Each row has a hidden value; after the row comes its group, the name of the range that the value falls in. Each part has its own.
[ 15   9  28 -80  78   4  22 -61  28   0  24 -10   1  40 -68  18 136  38
  61 151  77  28  41   6   7 -66  46  15  -1 -49  33   0 -37  40 -66  26
 -34  48] -> (59)
[-205 -168   70 -370  187  -57  149   45  192   28   29   27   96 -168
 -146 -100  130  256 -116  195  -61 -203  -14  117  113  231  -83  132
 -343   50 -280  121   76  310 -304   54    9   32] -> (59)
[-122  109  105 -362  103  157   -8 -192  236 -141  131  -86  275   33
 -154   10  224  179  216  270    4  -78  240 -139   10   97   99  123
  -30  -48  -75   52  -46  124   -4  122  135  -30] -> (45)
[  35  159  228 -470  175  157   36  -66  -39  216  -13  116  143    1
 -281   97  225  175   71  328  -20  -46  101 -101  112 -115  222  238
 -104  165  284  -38  -27  644 -264  144 -154  202] -> (48)
[ -89   74  -90    6   78 -192   34  -83 -141   85    0   45  -17  -74
    5   28  -79   29 -121   66  109  -98   -4  204  128  -83 -143  -51
 -103  -51   12   53   15   98  -57 -137 -132  114] -> (46)
[-24 -46 -49 -67  48  38  70 -68  13 -64  14  53  -4  42 -66 -93  71  11
  73  23  32  16  60 -20  28  -2   6  11 -20  -5  48  48  24  74 -35   8
 -17  29] -> (56)
[ 128 -210 -244   -8  150 -314  307  244 -113   97 -187  198  193  181
  119 -192  -49 -210   59   68  -53  -82 -396  160  161  107 -160 -173
   40 -116  -11  -16  182  -33   55  -53   88  146] -> (48)
[ -17  -66 -153  -92   68 -101   80   38  -45  -48   18   57  274  -19
  -34  -38   -6  -23    7   26   29  -33    9   57  -37   67 -162  -38
 -105   55   51   37   42   83    7  -90   14  160] -> (56)
[ 110  149 -179  -98   96  -19  158   10 -188   56   61  168  202  114
   70 -212    9 -119  264  174  -55 -102 -107  -41  145  -53   43  -10
   63  -85  148    6   44   99  266  -51   26  122] -> (56)
[ 34 -15 -89 -65  66 -59  72   1 -68  -9 -20  76 204  68 -49  -3   6 -42
  14   3  41  16   5 -15  -4 -55 -80 -18  -8  65 178   9  78 125   3 -60
 -28 170] -> (45)
[ 119 -199 -117   33  102 -251  343  223   34  108  -61   18   39  233
  213 -314   -3 -139  104  184  -93 -134 -501   25  185   59  -26  -96
  102 -188 -226    4  261 -236  195  -40  161   34] -> (56)
[ -88  182 -117 -324   89   97  114 -143 -101   -9   56  174  285   13
  -86 -165   -9   36  215  100  -89 -163  117  -70  172   64   11  103
  -66   56  147   98   76  377  114  -14   18  112] -> (48)
[  63 -188 -280  202   21 -211   29   45 -170 -115 -171  151  144   71
  -29   96  -99 -202 -113 -275  162  181   31  164 -116  -41 -293 -222
   20   58  276   -7   32  -47  -88 -142  -78  199] -> (48)
[ 120   91 -308  480  -22 -188  -29  -64 -472   19  -79  240 -102   75
   85   94 -293 -238 -255 -471  216  185   22   87    6 -491 -241 -167
   99  126  596   18  151   36  104 -333 -338  315] -> (55)
[ 281  -30 -199   75   87 -149  239  151 -126   64  -55  110   96  310
  186 -245   84 -291  364  260  -24    2 -351    5  112  -22   86 -175
  269 -281   34  -94   24 -264  313   17  143   38] -> (56)
[ -47   35  -74  132   36 -150   -2 -130  -90   10  -27    1 -162   17
   17   48  -29  -23  -69   13  163   15   26  168   83 -134  -85 -104
   26 -126   20   28  -21  -82  -48  -92 -112   28] -> (46)
[ -38  -37 -104 -401  154  -57   70   36   -2   -7  -33  114  405  -84
 -171   16  157   33  170  289   -6  -87   86  159  -10  278  -95  -12
 -185   -3  -16    1 -150  285 -159   66   73  125] -> (48)
[   3 -138  -42  -32   78  -81   69    3   98  -94  -56    0  128  106
  -55   24   83  -17    5   14   74   56    5   12  -33   22  -81  -65
   24  -33   17    8   54  -50  -78   14   51   57] -> (45)
[  29  -94   57 -141  141 -147  -44  125 -121  170  -51   63  161 -187
 -216  275   79  114 -325   75  149   66   48  174 -131 -129 -157   55
 -292  256  242  -40  -54  413 -417  -86 -267  344] -> (59)
[  84  -87 -180  489 -163 -172  -66 -109 -172  -73  -58 -130 -266  118
  108   86 -125 -220  -92 -219  273  260  -12  111 -163 -267 -154 -234
  201  -59  146  -14   -1 -442   87 -229 -126   80] -> (55)
[ -54   -6  -92  119    6 -232  -21  -70 -117   51  -24  -64  -60  -61
   12  110  -65  -21 -142   52  191   11   -1  240   -3  -83 -179 -123
  -55  -62  -18   13  -50  -86  -84 -159 -120  106] -> (46)
[ -20  -49  -22 -191  103   13   76  -30  106  -75   29   16  143   44
  -77  -64  165   39  156  189   14  -29   48    3   14  108   16    3
  -32  -82  -65   20  -41   38  -40   75   83    1] -> (56)
[  21  155 -307  321  122 -434    0   33 -447  120  -66  236  256  -28
  114  221 -380 -129 -460 -348  198  -36  -70  219  103 -432 -438 -160
  -75  138  489   27  242  174   69 -416 -311  453] -> (46)
[ -76  -75  -46  -27   65 -163   46   -9   12   20    3  -46   14  -64
  -15   20   16   54 -101   93   93  -48  -37  157   12   13 -135  -38
 -119  -32 -115   49   19  -17 -108  -88  -40   79] -> (55)
[-113 -261 -169  -48  -58 -278   62  130 -101  102   -5 -129   54 -290
  -33  -20  -76   18 -187  135   99  -55 -110  378 -162  247 -325  -86
 -351  116 -274   62  -81  -12 -214 -225  -72  177] -> (55)
[-114    6   43 -133   90 -102   60  -96   57   68   17  -59 -117  -52
  -34  -32   95  108   15  267   69 -115  -19  169  135   54    4    1
  -90 -154 -222   47  -54   21 -128   14  -24  -39] -> (46)
[   9  -20   51 -137  104    3  158  -22   71   69   19   10 -115   93
    2 -180  143   46  144  245  -30  -87 -134  -11  163    3  134   52
   19 -138 -134   32   54   26   -5   74   29  -42] -> (59)
[  77  -20  -87   69  129   -2   67  -83   54 -151  -38  119  -76  214
   14  -72  168  -94  211   45   81   82   33   -4   88  -62   75 -117
  187 -266   55  -10  -47 -170   45  111   59  -96] -> (59)
[ 109  -24 -245  366  -54  -79    7  -89 -350    1  -95  181 -364   58
   35  -52 -100 -230  -15 -232  182  203   20  164   12 -251  -72 -177
  106  -45  315    4  -59  -71   -5 -147 -248   86] -> (55)
[ -89   57  187   -5  -34   43 -208 -258  -23   51    2 -154 -299 -131
 -236  305  134  152 -162  104  279  171  308  133 -114 -204   40   38
  -81   63  122  -14 -221  139 -378  -10 -275   58] -> (46)
[ -86 -161 -270 -158   84 -173   86   89 -159  -36  -80  198  355 -163
 -126    2  -93  -30 -121 -105   31  -40   70  227  -59  196 -341  -71
 -286  190  126   71   16  314 -184 -142  -68  258] -> (48)
[ 64 -89 -66 -12  76 -52  82  28 -32 -13 -37  71  32  75 -42 -37  81 -54
  45  50  58  58 -32  30  -4 -37 -23 -47   9 -23  94  -9   7  29 -56   0
 -31  85] -> (56)
[-103   -4  -66 -289   65    5   14  -28  -24  -28   58   34  361 -139
 -172   36   32  101  -18   86   20  -61  168   39  -77  114 -142   74
 -235  189   87   60  -16  327 -117  -66  -30  203] -> (45)
[-180  111  192  -70   67  -24    5 -265  252  -34   74 -214 -151   96
    4   36   98  197  -13  194   98 -108   55  -42  170 -115   87   60
   79 -198 -240   80   99 -141  -12   33   46 -125] -> (46)
[   0 -147 -126   83    0  -99   55  -33  -11 -102 -102   24   65  107
  -37   25  -27  -90  -39 -142  104  109   24   40  -58  -21 -147 -108
   49   29  116   25   86  -63  -56  -70   -7   97] -> (48)
[-135 -333 -189  -74  -52  -10  143   13   33 -121  -17   22 -161 -147
  -77 -280   45   -8   81    1   -4    1   23  207  -60  361 -138  -64
 -224    3 -282  123  -81  -24 -176  -15   29  -77] -> (56)
[ -54  -28  -75  -82   80  -89   32  -17    7  -38   38    0  161  -45
  -42   16   40   43  -27   76   69  -34   42   78  -25   19 -121  -15
 -108    4  -14   43    5   44  -47  -67  -10  108] -> (59)
[ -33 -317 -138  199  -34 -245   17   88  -18  -56  -82  -81  -41  -80
  -23   90  -56  -48 -272 -153  182  133  -45  227 -194   19 -302 -151
 -137   86  -50   31   28 -166 -218 -178  -91  145] -> (59)

[-147   -1   22  -38  214   68  172  -58    1  -40 -254  -40   42  -23
  119   48  202   20   38  -77  115  -12  -38 -123 -146   36  -86   77
  -69  -50   56  -17  -82  -19   38  -11   64   39] -> Q782
[   6   18   39  -39  -15   81 -168 -307  210  -66  128 -101 -146   23
 -147   74  309  -62  -95  317 -105   46   33    9  174  145  168  -69
  -11  142   52  212 -117  -58   99   41  -28  280] -> Q515
[-195   13   -4    6  -25   82   80  -96   43  -88 -148   40   31  152
   73   21  161 -107   64 -209  -35   12   17 -258 -147  -28  153    1
  -78  -55  114   66   10  190   49  160  -27   54] -> Q984
[  -9 -231   90  293   10  253   58  206  -28 -185   54  -50  -11  -41
  154 -185  -71  316   -5 -360  193 -103  176 -247  105  168 -304  206
 -330  250 -107  -86  104  228  159  285  190 -197] -> Q785
[-121  -86   67  237  -27  161  -10  -20   27  -80  -92  -11  -28  137
   62 -164   74   69    8 -315   11  -72  170 -285    3   66   56   20
 -202  139    1   18  -31  147  113  244   38   27] -> Q515
[  -6  -36    9   12  210  -42   82  167   47 -146   28 -134  -64  152
   22  299  133 -139  -32 -127  127 -226  235 -131 -185  108  -85  163
 -218   71  -71  -63  132  178   85  220   78 -162] -> Q672
[ -12  -59  -27   37  248    3   91   81   -4  -85 -291 -142   67  -46
  143   40   68   67  -34   93  225   40    8   70  -63   29 -252  126
   32  -87   22    3   30  124   25 -109  122  -13] -> Q782
[ -43   35   28   38   93    5  -21 -104  107    5 -144  -81  -69   67
  -26   10  206 -136  -51   79   23   56   91  -34   27   41  106   35
  -31   66   65  102  -76  -14   64   20  -28  236] -> Q310
[ 283  -69 -201  -70  -25 -210  121  -16   88   -2  127   69  -11 -321
   50  -80 -140   67 -256  526 -101  223 -610  174  253   82 -207   37
  190  -70  445   30   90  198   75 -488  377  251] -> Q785
[ 123  -94 -109  157   58  -40   34   79   84  -54    6  -54  -25   47
   64 -153  -43  105 -132  -63    1  -70   -1 -120   60   28  -99   43
  -71   51  120  -29   21   72   36   -9  226   -2] -> Q515
[ 326  -44 -253  -74  195 -310  210  222  110  -31  185   11    9 -128
   68   63 -132   24 -252  277  -35  -62 -376   74   33   22 -253  133
   84  -87  326 -120  158   83  -18 -332  430  -28] -> Q984
[ 282  -72 -223    8   32 -154  -41   63  206 -153  314   21   53  -34
    4  -42 -103  163 -242  396 -145  -10 -353  117  186   23 -128   -4
  228  -97  292   63  180  206  -40 -246  356  -25] -> Q310
[  -7   -6  130  237  278   69    3  133  109  -14    7   19   37   48
   21 -161  100  151  -85  -75   45 -121   72  -49   97   68  -31  135
  -34  170    7  -33  -34 -103   23   46  133   63] -> Q310
[ 149 -198 -120  -27  118  111   81   72   68 -216   92 -217  -43 -110
  118   48   48  287  -68   23  208  -92   72  -66   42  132 -422  151
 -188   63  -72  -34   58   28   50   66  255 -241] -> Q782
[  25   52 -131   91  370 -112   96  204  118   19 -352 -165   84  269
  121  -89  109  -51  -42 -209  176 -105  301  -67 -195 -193  -40  134
   35 -118    0  -41  -32 -189 -160   19   64  -56] -> Q785
[  -3  112 -136 -301 -159 -171   16 -395  165   27   38  -80 -258   81
 -168  343  332 -525  -83  281 -208  101  -69 -127  -73   76  358 -118
  -99   -1  256  187  -88   58  135   -4  -93  398] -> Q310
[-107  -25  127  222  241   93  -18  184   62 -165   -1   59  157  135
   78  -22   48  149  -17  -87   47 -142   19  -40  -26   41  -43  112
   64    8    7   -4  141  241   10  105  117 -120] -> Q984
[ -43  -50  110  173    4   91  -42 -120   70  -51  127   87  -42  -36
  -33 -103   97  108  -96   55 -147  -63 -163 -128  145  177   79  -41
  -59  166  142   37  -64  114  153   16  151  171] -> Q962
[-302   36   94   48  163  118  179  -94  -83   45 -604  -26   81    7
  180  -82  206  -87  124 -208  187  164   43 -145 -182  -49   13   75
  -49  -88   64   34 -145   45   58   -7  -91  208] -> Q672
[ -68 -124   46  189  163  129  154  151  -62  -81 -246    4  124 -115
  220 -200  -48  259    2 -152  196   48  -86  -78   15   42 -289  163
  -49    2   58  -65   33  168   62  -45  194  -46] -> Q672
[  70 -116 -159   31  159 -138  308  249 -119    6 -412 -193  -54  -41
  228   47  -81 -125  -37 -252  316   17  135 -145 -207   -4 -338  231
 -264  -38   58 -163   64  165   89  -25  175  -61] -> Q672
[ -52  134   11   31  378 -319  224  188  -66  128 -473   43  100  -12
  107  150   14 -342  -95  190  108   93 -231  165 -197  -49   -8  140
  197 -193  284  -69   70  231   34 -360   97  267] -> Q672
[-152   32  173  157  178   52 -146  106  120 -265  218  119  152  244
  -42  233  114   -6  -28  108 -108 -206  -47   18  -54   99  148   26
  164  -29   37   91  265  483   41  162   52 -129] -> Q984
[-112    4    9  226  109  -92  175   91  -76  109 -391   23  -22  126
  117 -140   -1 -180  -29 -357   39  -42   74 -264 -165  -23   88   52
 -166   30  156 -104  -68  125  103   31   72  171] -> Q962
[  44  -89  -72   70  342   45   42  185   80 -170 -152 -213   93  102
  141   27   87  206  -35  -52  251 -149  217    8 -103  -14 -300  153
   -6  -69 -115  -31   59  -10  -75   54  161 -255] -> Q782
[  59   -7   -5 -128   91 -176  182    4   11 -102  267  180    2 -233
   -3  314    0  -84 -154  402 -156  -32 -617   54    6  226  -89   50
   66  -42  362  -50  183  407  177 -277  310   90] -> Q782
[  83  -20  -95  -99  275  -46  153    1   70   23 -255 -215  -53  -99
   86   36  183    4  -69  118  218   51   68   39  -35   19 -229  151
  -66   -6   23  -12 -119 -232   -1 -135  115   99] -> Q672
[-221   36  255  317  418   55   21  332  -13  -96 -222   -5  123  288
   78  103  116  -66   43 -332  189 -263  343  -93 -213   40   21  211
  -80   80 -151  -87  131  224   43  272  -22 -133] -> Q984
[-142   -9   55   98 -106   28  137 -116    1    9   43  168  -89   51
    6  -39   90 -130  -18 -273 -192  -80 -142 -388  -59  114  223  -30
 -244  138  225  -39  -49  176  188  144   86  177] -> Q515
[ -21   -5  -17  -82  -96  123 -210 -236  286 -265  457  -69 -119  273
 -177  251  321  -58  -41   86 -215 -205  170 -195   25  125  263  -92
 -103  111  -25  199   63  103   49  361  -24  -65] -> Q310
[ -93  -13   67   12  164   -8   96   57   -4 -103  -89  -37   -8   28
   47  221  129 -119  -11    1   89  -69   10  -65 -124  116  -51  113
  -99   18   40  -13   87  250  121   64   59    6] -> Q672
[-139   16   98  121  423  174  -19   44   97  -58 -396 -205  114  133
  110  -96  285  168   51  -88  284  -39  353   32  -75  -58 -121  139
   43  -15 -190   58 -138 -250  -95   81  -43  -20] -> Q672
[-126  -64    4   -2 -242  182  -30 -321   87  -92   58  -31 -166   73
  -40   -8  231  -70   22 -148 -123   17   77 -345   31  129  194  -89
 -273  155   71  132 -109  102  174  267  -40  165] -> Q515
[ 251 -125 -248  -24  -68 -114  178   33   82  -38  143   57   -6 -222
  114 -190 -156  179 -193  170  -75  110 -444  -58  171   32 -235   54
   21  -37  363  -38   65  111   42 -283  393   70] -> Q785
[ -10  -44  -39  216  184  -60  153  106  -26   86 -321  -79  -41   97
  118 -187   21  -18  -64 -330   89 -116  162 -240 -116  -10  -47   69
 -197   72   68 -127 -131  -76   55   34  150   75] -> Q962
[ -85   50   18  127   63  -66   20  -60   55   32 -170   65   12  104
   13  -71   84 -142  -68    4  -93   32  -95  -92  -22   -2  184  -30
   54  -18  213   54  -30  153   63  -58   45  243] -> Q515
[ -59   93   69  -74  -64  -68 -113 -312  150  -26  138   38 -149   43
 -189  242  273 -321 -109  380 -237   51 -170    3   77  171  337 -113
   35   79  219  193  -30  196  173  -33  -45  391] -> Q515
[ -31  -70   55 -111  -48  168 -133 -251  152 -271  299  -13   -7 -111
  -66  214  219  136  -53  452  -92   45 -248   81  165  219  -39  -42
   89   24   82  209   85  282  123   -2   91   41] -> Q672
[-123  125   81  149  157 -122   39  -58   43  115 -267  147   67   57
    7 -104   92 -187  -85  122 -120   98 -236   13   -1  -22  245  -29
  189  -56  297   57  -61  125   49 -215   35  389] -> Q515
[-168  -53   20  170   41  185  -59    7   70 -159 -215  -88   77  250
  104 -104  127   63   71 -274  104  -23  287 -191  -82  -56   42   39
  -56  -23  -66  100   34  175   -7  265  -51  -77] -> Q785

Part 3:
[  58  -32  -49  -96   53  151    5  -12 -111  -33   -7  150   27  -57
  -69  -10   49   22   16  -71   85   -5    9   -7   24  -36 -113  -18
  -45 -125  -59   -6    0   76   -3   94  -91   49] -> Q366
[ -21  -41  -41  -25  -19  -37  -68   39  -58   28   90   44  -18  -83
  -62   60   49   61  -29  -13   17   24  -54 -114  121  -55  -21  -36
  -60   28  -55   75   50   32  -49  -47 -103  -61] -> Q887
[ -76  -32  115 -108 -281  -26  -46   22  -36   91  182 -113 -106   26
  -37   75   -8   41  -39   17  114  -46 -140  -81  109  -44   11  -84
 -177   -1 -145   36   30    4  135  -65 -165  -70] -> Q366
[ -74  -58   64  -85 -189  -17  -70   17  -57   51  204  -83  -90    3
  -77   91   52   47  -61  -12   80  -10  -85 -125  140  -69    8  -29
  -99   11 -142   67   69   13   96 -101 -179  -45] -> Q112
[ -37    6   76 -156   24   98  -27   46   45  -55  224  -29  -82  -48
  -56   -3  -13   44  -80  -63  -33  -52  -26 -123  120    9  -59  -74
 -156  -13 -122  113  -18  -32  -80  223  -57   17] -> Q366
[  -9   51 -255   75  316   18   57   57  114  -69 -169  128   35  -50
  -47   55 -114 -143   85   71 -305  -23  150   89 -170   81 -220  -51
  135   53  281   16   62   78 -314  209  180  -25] -> Q366
[-110   28 -204   72 -145   25    5  -75  -75   34   -1 -206  -98  -60
 -205  149   36   -5 -105 -123  -65   99  -67 -183  195   46   -6  144
  122   -4 -104  104   91   63   55  -12 -154   64] -> Q898
[ -80   50 -102  -14  -82   25   10   22   33   38   48  -97 -122  -46
  -60   41  -91   -2  -21  -59  -83  -13  -26  -89   86   69  -23   14
  -13   37  -34   90   18    3  -44  165  -44  -10] -> Q894
[-32 -10 -61  16  39  -9   6  -5  -1 -24  29 -69  82 -35 -83 103 100  12
 -48   6 -62  42 -65 -79  53 -31 -86 -59 -32  24  48  22  81  77 -51 -38
 -27 -33] -> Q112
[-262   22    6   48 -529 -103    8   37   80  202  173 -364 -303  211
    3  170 -182 -166   66  105  -32 -103   -8   23  -57   42   48   70
   65  171   26  -22  156  -14  279 -171 -162 -152] -> Q898
[ -18  -16  -40   13  -49   68   21    5 -114    7   13   56    5  -33
  -49   43   52    9    2  -16   97   26  -55  -30   33  -14  -52   30
  -69  -40  -38    4    2   52   31  -13 -113  -14] -> Q366
[ -54  131 -123  155   -4  -51  130   79  106   63 -159  -47   44  -24
  107    9 -146  -59  104  100 -115  -24  -83   87 -141  132  -70  -82
 -102  128  257  -45  -44   32 -146  175  143 -153] -> Q894
[  -7  -63  -63 -114   52  -23  -97   17   18   11  133    5    2  -68
  -86   75   73   69  -27  -46  -91    8   38 -136  127  -95  -62  -83
   28   43  -27   85  137   59  -60  -13  -62  -31] -> Q494
[ 158 -204  205 -426 -340  302 -124 -148 -383   40  218  118   12  -12
 -170  -35  294  228  -74 -267  549  -10 -122 -124  284 -272  -13  -43
 -164 -396 -518  -65   53  132  492 -174 -474  174] -> Q112
[ -10  -80  -18   13  -31  129  -10  -36 -184  -36  152   19  111  -31
  -52   57  284   94  -32 -106  178  104   -2 -137  121 -131   -1  127
    1   -2  -72   -5   94   85  160 -174 -219   -2] -> Q494
[ -14   45 -108   -7    4    9   25   -8    7   14  -55  -49    8  -83
  -91   61  -25   13  -38  -32  -76   21  -92  -69   78   45  -83  -65
  -53  -20    2   49   10   59  -92  124   -3   -1] -> Q936
[-106  162  -57  207   52   11  169  164  148   14  -46   10  -19   21
  215  -57 -203 -123  151  139 -115  -75   12  136 -244  178  -54    2
 -140  215  317  -40 -103  -50 -192  280  167 -201] -> Q894
[ -98   95 -133  142  -91   -5   91   15   16   44  -52 -146  -16  -37
  -14   64  -41  -23   -3   -7  -62   42  -95  -52   22  102  -16   49
  -34   89   84   25   -3   30  -32   91   -7  -64] -> Q894
[ 122  -58   18 -185 -247  314    8 -116 -349   37   12  122   13  -80
 -105  -84  172  163  -21 -271  445   44 -121  -83  205  -94    2   94
 -114 -307 -352  -58  -54  107  338   31 -351  150] -> Q898
[  37   28   -7 -105   27  113   21   12  -26  -20   23   52   10  -83
  -42  -30   -9   53  -21  -71   32  -21  -70  -48   70   19  -87  -83
 -144  -79  -65   32  -47   33  -62  213  -35   20] -> Q936
[ -69   65  -79  101  105 -178    4   18  123  -23   33 -240  150 -151
  -97  151  107   98 -167   25 -225  115 -237 -235  201   32  -35 -158
 -146  153   82  132   45   43 -247   25   86 -100] -> Q887
[  28  -34  -56  -46   75  -18  -38   27    3   10   36   48   96  -69
  -22   41   85   60   15   -5  -40   16  -14  -61   45  -77  -79 -109
  -36   39   62    9   88   80  -73  -17  -15  -72] -> Q494
[ -97  -20 -151   -4   43 -174  -86   42  139   39   51 -121  -66  -32
 -125  175  -57  -50  -32   70 -294   -9   25 -100   56  -16  -92 -115
  105  133  104  109  182   52 -176  -47   38  -84] -> Q887
[   7   51  -22   61   66 -136   41   21  106   20  -31 -153  258  -92
   23   87  134  106  -42   61 -110   70 -213  -97   62  -27  -65 -232
 -185  130  181  -15   54   93 -138  -22  109 -158] -> Q494
[-109   53  -80  153  115 -107   72  118  177   -4  -16  -42   46   61
   86   95  -86 -150  102  205 -236  -53   52  104 -226   55 -129  -91
   -4  216  354  -38   80   29 -196   15  160 -196] -> Q112
[ -10  -37    7  -64   15    3  -64   62  -36    4  134   79  -25  -74
  -28   18   32   62  -17  -16   25   -7  -28  -97   95  -53  -30  -53
 -100   26  -56   73   23    8  -69   25  -88  -60] -> Q887
[  47  -39   70 -130   48   47  -26   95   45   16  107  147   51   14
  107  -52   -3   16  119   50   29 -104   61   71 -102  -88 -101 -166
 -114   37  102  -65   50   41  -33   60    5 -124] -> Q494
[-126    6 -135   88 -250   99   54  -81 -113   45   31 -217  -76   56
 -129  133   80  -61  -27  -91   55   64  -17  -80   68   11   -7  198
  135   -7  -51  -14  117   81  235 -117 -207   37] -> Q898
[ -62   93 -108  145   -9    6  118   24   30   15 -100  -82   61  -15
   14   58  -27  -60   33   50  -67   25  -84   25  -72   89  -78   -5
  -58   72  169  -35  -10   55  -69   82   49  -83] -> Q936
[  26  -18   66  -59 -139   99   38   25 -114   48   16  103   21   19
   45  -20   17   15   76   19  208  -46  -74   71  -53  -38  -58  -52
 -169  -73  -24  -85  -32   54  119   -4 -115  -59] -> Q366
[-50 -22 -97  36  44  -6 -11  43 -23  -3  19  59 -26 -19 -52  80  -3 -50
  26  43 -59   2  36 -12 -23 -11 -85   8  27  41  68  32  66  46 -78 -23
 -40 -52] -> Q112
[  50 -173  135 -230  -79  371  -67   79 -276  -35  275  453 -189  113
   71 -147   29  -53  191  -78  399 -156  300  146 -142 -161  -64  181
    7 -169 -183  -86   10   -3  269   -9 -333   37] -> Q112
[ 11 -39  -1 -72  33  -2 -47  55   6  19 107  67  46 -43  20  17  58  57
  36   8  -1 -19   9 -47  28 -81 -56 -98 -69  55  40  12  72  46 -42  -3
 -39 -93] -> Q494
[ 116   12 -127 -262  431  -99 -110   59  297  -61   -3   57  123 -197
  -91   14  -68  100  -42  -18 -449  -63   44 -114   98  -33 -229 -430
  -36   41  140  141  114   76 -477  367  276  -25] -> Q494
[  69  -25  -75   19  167   70    5   35  -89  -39   -7  184  162 -111
   17  -17  145   83   38  -36   54   58    1  -45   23  -70  -75  -20
  -61   11   72  -10   18   79  -92   16  -32  -56] -> Q494
[  -6  -69  -18  -56  -29   19  -63   34  -66   32  123   74   10  -29
  -13   37   91   56   32  -21   59    6   31  -67   57 -104  -30  -16
  -16   36  -18   17   94   53   39  -84 -120  -68] -> Q494
[  14   35  -86   95   31   32   46   35 -136    9  -91  149   49 -130
  -18    5   19   47    4   -5  104   67 -127  -40   53   42  -38   22
 -151  -27   -9   34  -96   37  -99   67  -57  -43] -> Q366
